Below is a small trained network, with its code and all its weights. Each question gives an input and a target symbol and asks what happens when units are switched off, that is, made to give their printed mean instead of their output.

import numpy as np


def w(rows, s, z=0):
    codes = np.array(rows[::2]) - 128.0
    scale = np.full(codes.shape[1], s)
    scale[-1] = z or s
    return codes * scale


def f(y):
    return y / 2 * (1 + np.tanh(0.7978845608 * (y + 0.044715 * y**3)))


def softmax(a):
    e = np.exp(a - a.max(-1, keepdims=True))
    return e / e.sum(-1, keepdims=True)


def log_softmax(a):
    a = a - a.max(-1, keepdims=True)
    return a - np.log(np.exp(a).sum(-1, keepdims=True))


def net(x, mask):
    ids = ['ΓΨαηξπτ'.index(c) for c in x.split()]
    T = len(ids)
    res = E[ids] + P[:T]
    u = 0
    for l in range(2):
        q, k, v = (res @ M[l].T for M in (Q, K, V))
        z = softmax(np.where(np.tri(T) > 0, q @ k.T / 3**0.5, -1e9)) @ v
        res = res + np.where(mask[u], z, O[l][:, -1]) @ O[l][:, :-1]
        u += 1
        y = f(res @ A[l][:, :-1].T + A[l][:, -1])
        res = res + np.where(mask[u : u + 8], y, B[l][:, -1]) @ B[l][:, :-1]
        u += 8
    return log_softmax(res[-1] @ U[:, :-1].T + U[:, -1])


Q, K, V, O, A, B = {}, {}, {}, {}, {}, {}
E = w([
[133,109,236,57,96],'Γ',
[219,52,156,116,47],'Ψ',
[173,23,105,72,79],'α',
[116,162,156,107,66],'η',
[114,200,91,85,167],'ξ',
[97,107,89,253,181],'π',
[13,104,130,148,148],'τ',
],0.019)
P = w([
[119,92,74,124,82],'0',
[136,195,93,144,24],'1',
[124,207,118,135,50],'2',
[110,135,164,55,150],'3',
[93,158,150,74,161],'4',
[145,254,141,169,129],'5',
[133,209,166,132,139],'6',
[112,179,195,81,181],'7',
],0.0099)
Q[0] = w([
[32,172,188,180,63],'0.h0',
[50,67,117,93,142],'0.h0',
[4,154,236,152,181],'0.h0',
],0.015)
K[0] = w([
[19,164,212,149,238],'0.h0',
[58,223,130,181,40],'0.h0',
[73,248,249,199,186],'0.h0',
],0.012)
V[0] = w([
[118,53,138,236,111],'0.h0',
[157,166,6,130,187],'0.h0',
[254,98,197,186,151],'0.h0',
],0.0097)
O[0] = w([
[174,146,165,56,216,148],'0.h0',
[109,230,13,153,25,98],'0.h0',
[3,52,28,38,126,8],'0.h0',
],0.0072,0.012)
A[0] = w([
[120,68,74,163,97,70],'0.n0',
[71,153,203,72,31,124],'0.n1',
[77,59,72,165,130,74],'0.n2',
[11,64,61,209,142,124],'0.n3',
[190,100,49,121,95,35],'0.n4',
[62,95,145,243,160,170],'0.n5',
[180,140,57,88,188,5],'0.n6',
[88,101,92,107,128,35],'0.n7',
],0.011,0.0024)
B[0] = w([
[173,128,105,98,27,136],'0.n0',
[199,100,26,189,170,198],'0.n1',
[166,152,72,156,52,132],'0.n2',
[157,147,27,88,177,125],'0.n3',
[158,68,180,143,60,148],'0.n4',
[248,122,117,111,109,254],'0.n5',
[137,123,81,77,81,138],'0.n6',
[154,183,147,129,55,130],'0.n7',
],0.012,0.008)
Q[1] = w([
[220,162,209,196,183],'1.h0',
[213,213,241,8,81],'1.h0',
[213,210,94,185,159],'1.h0',
],0.012)
K[1] = w([
[70,104,122,153,194],'1.h0',
[76,117,252,163,90],'1.h0',
[84,183,155,61,203],'1.h0',
],0.016)
V[1] = w([
[68,87,195,141,28],'1.h0',
[150,89,128,130,173],'1.h0',
[171,100,92,107,2],'1.h0',
],0.0056)
O[1] = w([
[95,150,254,152,199,2],'1.h0',
[120,124,151,98,86,179],'1.h0',
[109,250,180,132,147,224],'1.h0',
],0.0044,0.0034)
A[1] = w([
[7,210,105,56,113,102],'1.n0',
[64,81,147,46,144,254],'1.n1',
[73,49,145,111,184,29],'1.n2',
[120,149,28,239,128,152],'1.n3',
[162,1,109,156,98,90],'1.n4',
[24,129,121,129,152,119],'1.n5',
[35,135,85,138,227,160],'1.n6',
[105,40,206,88,80,181],'1.n7',
],0.0093,0.0043)
B[1] = w([
[60,64,62,183,90,160],'1.n0',
[205,154,193,153,124,154],'1.n1',
[5,115,72,165,163,129],'1.n2',
[64,71,190,66,159,255],'1.n3',
[69,151,115,106,86,243],'1.n4',
[112,51,99,52,169,125],'1.n5',
[184,78,137,133,174,133],'1.n6',
[159,155,58,184,138,218],'1.n7',
],0.015,0.006)
U = w([
[161,96,145,189,170,232],'Γ',
[106,76,141,161,124,1],'Ψ',
[88,147,105,187,180,90],'α',
[123,142,100,93,158,43],'η',
[76,146,160,152,122,142],'ξ',
[117,134,89,141,79,81],'π',
[93,255,93,126,187,129],'τ',
],0.0081,0.0032)

Each question gives the input, a string of symbols that net reads in full, and the target symbol t.
The units are the heads (3 rows each of Q, K, V and O) and the neurons (one row each of A and B). Each row of codes is followed by its name. A weight is (code - 128) times the scale printed after its matrix; where a second scale follows, it is the last column's (O, A, B and U).
mask holds one flag per unit, layer by layer, with each layer's heads first. A switched-off unit (its flag False) gives its mean, the last column of its rows in O or B, instead of its output. The means were averaged over made-up inputs and are rounded, as every weight is.
A unit's drop is (log p(t) with every unit on - log p(t) with that unit switched off) / (log p(t) with every unit on - log p(t) with every unit switched off).
The circuit of an input: a set's keep is (log p(t) with only the set's units on - log p(t) with every unit switched off) / (log p(t) with every unit on - log p(t) with every unit switched off). Starting from the 12 units with the biggest drops (on a tie, the unit counted first), units are removed one at a time, each time the one whose removal leaves the highest keep (on an exact tie, the one counted first), for as long as the keep stays at least 0.8.
units of the circuit, in order: the units of the circuit, biggest drop first
most important unit: the unit with the biggest drop
top k neurons: the k neurons with the biggest drops, biggest first
top k neurons in layer l: the k neurons of layer l with the biggest drops, biggest first
drop of u: that unit's drop, to one decimal
input α ξ π η, target η: units of the circuit, in order	(0.n1; 0.h0; 1.n3)
input α η ξ ξ τ α α, target τ: top 3 neurons in layer 0	(0.n5; 0.n4; 0.n0)
input π τ ξ, target π: most important unit	1.n0
input Ψ τ τ, target Γ: top 2 neurons	(1.n4; 0.n5)
input τ α τ τ α ξ π Γ, target η: top 3 neurons	(0.n1; 1.n3; 1.n4)
input ξ α Ψ ξ, target α: top 2 neurons	(1.n0; 0.n5)
input Γ τ η τ τ α, target π: top 2 neurons in layer 1	(1.n3; 1.n7)
input Γ π η, target η: top 3 neurons	(0.n1; 1.n3; 0.n3)
input ξ ξ ξ τ ξ ξ τ ξ, target ξ: units of the circuit, in order	(0.h0; 1.n3; 0.n5)
input τ τ Γ ξ, target Γ: top 2 neurons	(1.n1; 1.n4)
input τ τ η, target Γ: top 2 neurons	(0.n1; 1.n4)
input Γ ξ α τ Ψ, target π: top 2 neurons	(1.n4; 0.n1)
input π α ξ, target π: drop of 1.n0	1.1
input η τ τ ξ α Γ, target Ψ: drop of 1.h0	0.2
input Γ τ τ α α ξ ξ, target ξ: drop of 1.n7	0.1
input Ψ π τ η α, target π: top neuron in layer 1	(1.n0)
